[[ 2.48  4.72  2.35 -0.58 -2.18]
 [ 4.58  6.24  3.35  2.06 -4.22]
 [ 5.71  7.57  4.23  2.34 -5.19]
 [-1.72 -1.54 -0.90 -1.97  1.67]
 [-1.17 -1.95 -1.10  0.34  0.98]
 [-3.58 -4.30 -2.36 -2.48  3.36]
 [ 0.86  0.00 -0.06  2.76 -1.02]
 [ 0.35  0.93  0.33  0.00 -0.36]]
Indices start at 0.
The bottom-left entry: 0.35
The entry at row 0, column 0: 2.48
The entry directly above 4.23?
A: 3.35
The entry just left of 0.98: 0.34
The entry just left of the largest entry -> 5.71
The entry in the top-right corner?
A: -2.18
The entry in row 0 and column 1?
A: 4.72
The entry directly below -2.36 is -0.06
The entry just right of -4.30 -> -2.36
The entry at row 1, column 0: 4.58
The entry in row 0 and column 2?
A: 2.35
The maximum is 7.57
The entry in the bottom-right corner is -0.36
The entry directly below -4.22 -> -5.19
The entry just right of -2.36 is -2.48
The entry directly below -0.58 is 2.06
The entry in row 1 and column 1 -> 6.24
The entry just right of the largest entry?
A: 4.23
The entry directly below the largest entry?
A: -1.54
The entry directly below 2.34 is -1.97
The entry just right of 0.93 -> 0.33
The entry just left of -1.95?
A: -1.17
The entry just left of the smallest entry?
A: 2.34
The entry just right of -1.54 is -0.90

[[ 1.24  0.64  0.07 -1.92 -0.26  4.35  1.77  2.94  1.01  1.04 -1.02 -5.85
  -2.92 -0.46 -2.15  0.07]
 [ 0.51  1.05  0.98 -0.14  0.51  0.75  1.00  1.10  1.52  1.25  2.40  0.92
  -1.87 -3.65 -3.68  5.20]
 [ 1.54  1.54  1.63  1.69  1.46 -2.14  2.46  3.01  1.82  1.98  3.49 -1.18
  -1.42 -0.33 -2.83  0.39]
 [ 0.87  1.12  1.42  3.26  1.08 -2.68  1.23  1.01  0.83  1.22  3.30  1.15
  -0.21  0.14 -2.29 -0.67]
 [ 1.50  1.61  1.77  2.28  1.55 -2.51  2.36  2.78  1.75  2.01  3.85 -0.63
  -1.28 -0.38 -2.98  0.26]
 [ 1.01  1.11  1.30  2.75  1.16 -1.36  1.65  1.78  1.04  1.27  3.24 -0.20
  -0.65  0.24 -2.66 -0.33]
 [-1.04 -0.59 -0.67 -0.40 -0.36  1.56 -0.77 -0.96 -0.43 -1.06  0.29  1.99
   1.05  0.18 -0.07  2.06]
 [ 1.63  1.53  1.84  2.47  1.36 -4.82  1.79  1.77  1.44  2.06  2.79 -0.02
  -0.93 -0.56 -1.78 -1.17]
 [ 0.32  0.26 -0.10 -1.13  0.06  4.80  1.10  1.97  0.72  0.36  0.43 -3.07
  -2.01 -0.94 -2.18  2.27]
 [-2.34 -1.37 -0.81 -0.68 -0.42  0.39 -3.56 -4.14 -2.45 -1.45 -2.08  4.55
   0.85 -1.47  6.76 -1.18]
 [ 0.26  0.42  0.11 -1.28 -0.02  2.89  0.82  1.26  1.05  0.49  0.78 -1.01
  -1.82 -2.27 -2.59  4.07]
 [-0.73 -0.57 -0.73 -1.00 -0.33  2.83 -0.37 -0.16 -0.34 -0.84 -0.31 -0.02
   0.23  0.27  0.18  1.42]]
The entry just right of -3.68 is 5.20
What is the third largest entry?
Answer: 4.80
The 1st entry in reading order is 1.24
The entry just left of -1.06 -> -0.43
What is the minimum?
Answer: -5.85
The entry just left of -1.47 is 0.85
The entry just left of 1.22 is 0.83
What is the entry just left of 0.27?
Answer: 0.23
What is the 4th entry in reading order?
Answer: -1.92
The entry just right of the smallest entry is -2.92
What is the third smallest entry?
Answer: -4.14
What is the second smallest entry?
Answer: -4.82
What is the entry just left of -0.59?
Answer: -1.04
What is the entry just right of 0.43?
Answer: -3.07
